Below is a small trained network, with its code and all its weights. Each question gives an input and a class and asks what happens when units are switched off, that is, made to give their printed mean instead of their output.

import numpy as np


def w(rows, s, z=0):
    codes = np.array(rows[::2]) - 128.0
    scale = np.full(codes.shape[1], s)
    scale[-1] = z or s
    return codes * scale


def f(y):
    return np.maximum(y, 0)


def log_softmax(a):
    a = a - a.max(-1, keepdims=True)
    return a - np.log(np.exp(a).sum(-1, keepdims=True))


def net(x, mask):
    res = np.array(x, float).reshape(1, 5) / 4 @ E
    y = f(res @ A[0][:, :-1].T + A[0][:, -1])
    res = res + np.where(mask, y, B[0][:, -1]) @ B[0][:, :-1]
    return log_softmax(res[-1] @ U[:, :-1].T + U[:, -1])


A, B = {}, {}
E = w([
[5,140,141,76,86,138,195,200,161],'x0',
[99,177,39,115,98,161,169,199,155],'x1',
[219,171,2,193,82,133,104,171,84],'x2',
[168,242,213,99,59,107,101,111,72],'x3',
[148,129,99,143,67,178,5,155,180],'x4',
],0.0077)
A[0] = w([
[203,198,141,141,87,132,26,106,103,198],'neuron 1',
[177,152,2,188,159,136,189,161,97,253],'neuron 2',
[222,147,29,201,119,151,71,131,85,195],'neuron 3',
[104,205,178,84,114,66,217,127,50,201],'neuron 4',
[107,3,191,116,204,112,150,54,149,176],'neuron 5',
[20,128,88,106,110,186,151,219,231,182],'neuron 6',
],0.0068,0.0029)
B[0] = w([
[226,181,179,139,81,198,38,66,215,236],'neuron 1',
[162,104,1,146,123,71,173,156,62,239],'neuron 2',
[234,80,54,195,86,112,73,172,128,255],'neuron 3',
[82,197,181,89,101,73,189,122,59,237],'neuron 4',
[88,39,171,182,233,101,125,37,142,251],'neuron 5',
[44,94,72,60,92,210,190,185,208,244],'neuron 6',
],0.0074,0.0085)
U = w([
[151,196,88,113,117,65,204,137,56,44],'0',
[101,49,189,154,254,98,137,69,139,205],'1',
[195,208,198,133,86,201,37,95,175,222],'2',
[190,77,45,181,112,120,82,168,122,9],'3',
[55,113,86,62,105,211,179,180,198,210],'4',
[83,197,242,81,113,90,155,125,84,103],'5',
],0.0082,0.0014)

Each question gives the input, the list of numbers given to net, and the class t.
The units are the neurons (one row each of A and B). Each row of codes is followed by its name. A weight is (code - 128) times the scale printed after its matrix; where a second scale follows, it is the last column's (A, B and U).
mask holds one flag per neuron, in row order. A switched-off neuron (its flag False) gives its mean, the last column of its row in B, instead of its output. The means were averaged over made-up inputs and are rounded, as every weight is.
A unit's drop is (log p(t) with every unit on - log p(t) with that unit switched off) / (log p(t) with every unit on - log p(t) with every unit switched off).
The circuit of an input: a set's keep is (log p(t) with only the set's units on - log p(t) with every unit switched off) / (log p(t) with every unit on - log p(t) with every unit switched off). Starting from all 6 units, units are removed one at a time, each time the one whose removal leaves the highest keep (on an exact tie, the one counted first), for as long as the keep stays at least 0.8.
units of the circuit, in order: the units of the circuit, biggest drop first
top k neurons: the k neurons with the biggest drops, biggest first
drop of u: that unit's drop, to one decimal
input [4,-5,4,4,-1], class 5: units of the circuit, in order -> [neuron 3; neuron 4]
input [8,0,2,5,-5], class 5: top neuron -> [neuron 4]
input [8,-5,7,2,6], class 2: top 3 neurons -> [neuron 1; neuron 2; neuron 5]
input [-6,-8,1,7,-7], class 2: top 2 neurons -> [neuron 1; neuron 2]
input [7,-2,5,7,-5], class 5: top 2 neurons -> [neuron 3; neuron 4]
input [4,2,1,4,-2], class 5: units of the circuit, in order -> [neuron 4; neuron 3]
input [-8,4,-7,-6,8], class 1: top 3 neurons -> [neuron 5; neuron 2; neuron 1]
input [-7,-6,7,7,-5], class 2: drop of neuron 1 -> 3.4
input [1,-3,1,-1,4], class 2: drop of neuron 2 -> 0.7
input [-2,0,-1,0,3], class 2: drop of neuron 5 -> 0.1
